Below are the code and all the weights of a small trained network. Each question names an input and a class and asks about switching units off, where a switched-off unit gives its printed mean instead of its output.

import numpy as np


def w(rows, s, z=0):
    codes = np.array(rows[::2]) - 128.0
    scale = np.full(codes.shape[1], s)
    scale[-1] = z or s
    return codes * scale


def f(y):
    return y / 2 * (1 + np.tanh(0.7978845608 * (y + 0.044715 * y**3)))


def log_softmax(a):
    a = a - a.max(-1, keepdims=True)
    return a - np.log(np.exp(a).sum(-1, keepdims=True))


def net(x, mask):
    res = np.array(x, float).reshape(1, 3) / 4 @ E
    y = f(res @ A[0][:, :-1].T + A[0][:, -1])
    res = res + np.where(mask, y, B[0][:, -1]) @ B[0][:, :-1]
    return log_softmax(res[-1] @ U[:, :-1].T + U[:, -1])


A, B = {}, {}
E = w([
[18,121,168,165,35],'x0',
[167,199,45,165,46],'x1',
[203,164,200,254,140],'x2',
],0.012)
A[0] = w([
[166,124,183,176,142,126],'n1',
[77,128,96,58,149,111],'n2',
[139,201,88,130,93,114],'n3',
[99,159,127,153,169,251],'n4',
[152,150,177,178,136,99],'n5',
[156,141,189,189,122,108],'n6',
[99,60,241,98,183,122],'n7',
[154,193,85,122,73,90],'n8',
[129,123,170,91,185,95],'n9',
[201,136,91,104,220,120],'n10',
[90,99,180,119,185,103],'n11',
[95,99,83,69,104,102],'n12',
[104,100,84,71,132,137],'n13',
[117,121,102,80,112,93],'n14',
[2,128,203,177,71,102],'n15',
],0.013,0.016)
B[0] = w([
[157,101,141,189,179,194],'n1',
[149,105,121,159,190,208],'n2',
[184,152,83,128,96,171],'n3',
[106,6,130,154,73,255],'n4',
[129,141,124,173,214,176],'n5',
[144,115,141,161,204,190],'n6',
[176,159,26,102,75,243],'n7',
[192,189,93,134,91,169],'n8',
[161,194,116,129,112,168],'n9',
[25,195,225,53,83,233],'n10',
[190,175,80,131,106,184],'n11',
[123,137,149,191,206,199],'n12',
[123,85,156,177,191,210],'n13',
[159,153,131,143,194,160],'n14',
[100,202,199,73,123,243],'n15',
],0.013,0.015)
U = w([
[137,104,156,160,201,95],'0',
[83,187,224,78,102,103],'1',
[177,160,65,115,89,84],'2',
[97,2,151,124,68,254],'3',
],0.02,0.0074)

Each question gives the input, the list of numbers given to net, and the class t.
The units are the neurons (one row each of A and B). Each row of codes is followed by its name. A weight is (code - 128) times the scale printed after its matrix; where a second scale follows, it is the last column's (A, B and U).
mask holds one flag per neuron, in row order. A switched-off neuron (its flag False) gives its mean, the last column of its row in B, instead of its output. The means were averaged over made-up inputs and are rounded, as every weight is.
A unit's drop is (log p(t) with every unit on - log p(t) with that unit switched off) / (log p(t) with every unit on - log p(t) with every unit switched off).
most important unit: the unit with the biggest drop
k most important neurons: the k neurons with the biggest drops, biggest first
drop when u is switched off: that unit's drop, to one decimal
input [1,1,3], class 3: most important unit : n12
input [-5,4,-5], class 0: 3 most important neurons : [n15; n13; n7]
input [4,6,6], class 0: 4 most important neurons : [n7; n6; n5; n1]
input [-2,6,-6], class 0: 3 most important neurons : [n7; n13; n12]
input [2,-6,-6], class 0: 2 most important neurons : [n13; n12]
input [-6,4,-5], class 1: 2 most important neurons : [n10; n1]
input [0,-3,-3], class 3: 2 most important neurons : [n5; n6]
input [-6,2,-5], class 1: 4 most important neurons : [n10; n1; n6; n5]
input [-4,2,-3], class 1: 3 most important neurons : [n10; n4; n1]
input [-3,-4,-3], class 2: 3 most important neurons : [n15; n7; n9]
input [-3,3,-3], class 3: 2 most important neurons : [n15; n7]
input [4,5,5], class 0: 3 most important neurons : [n7; n10; n6]
input [7,-8,2], class 2: 3 most important neurons : [n7; n10; n11]
input [-8,1,7], class 1: most important neuron : [n10]
input [-1,3,3], class 3: drop when n14 is switched off : 0.1
input [-8,2,-4], class 1: drop when n10 is switched off : 1.6
input [-8,3,2], class 1: drop when n10 is switched off : 0.6
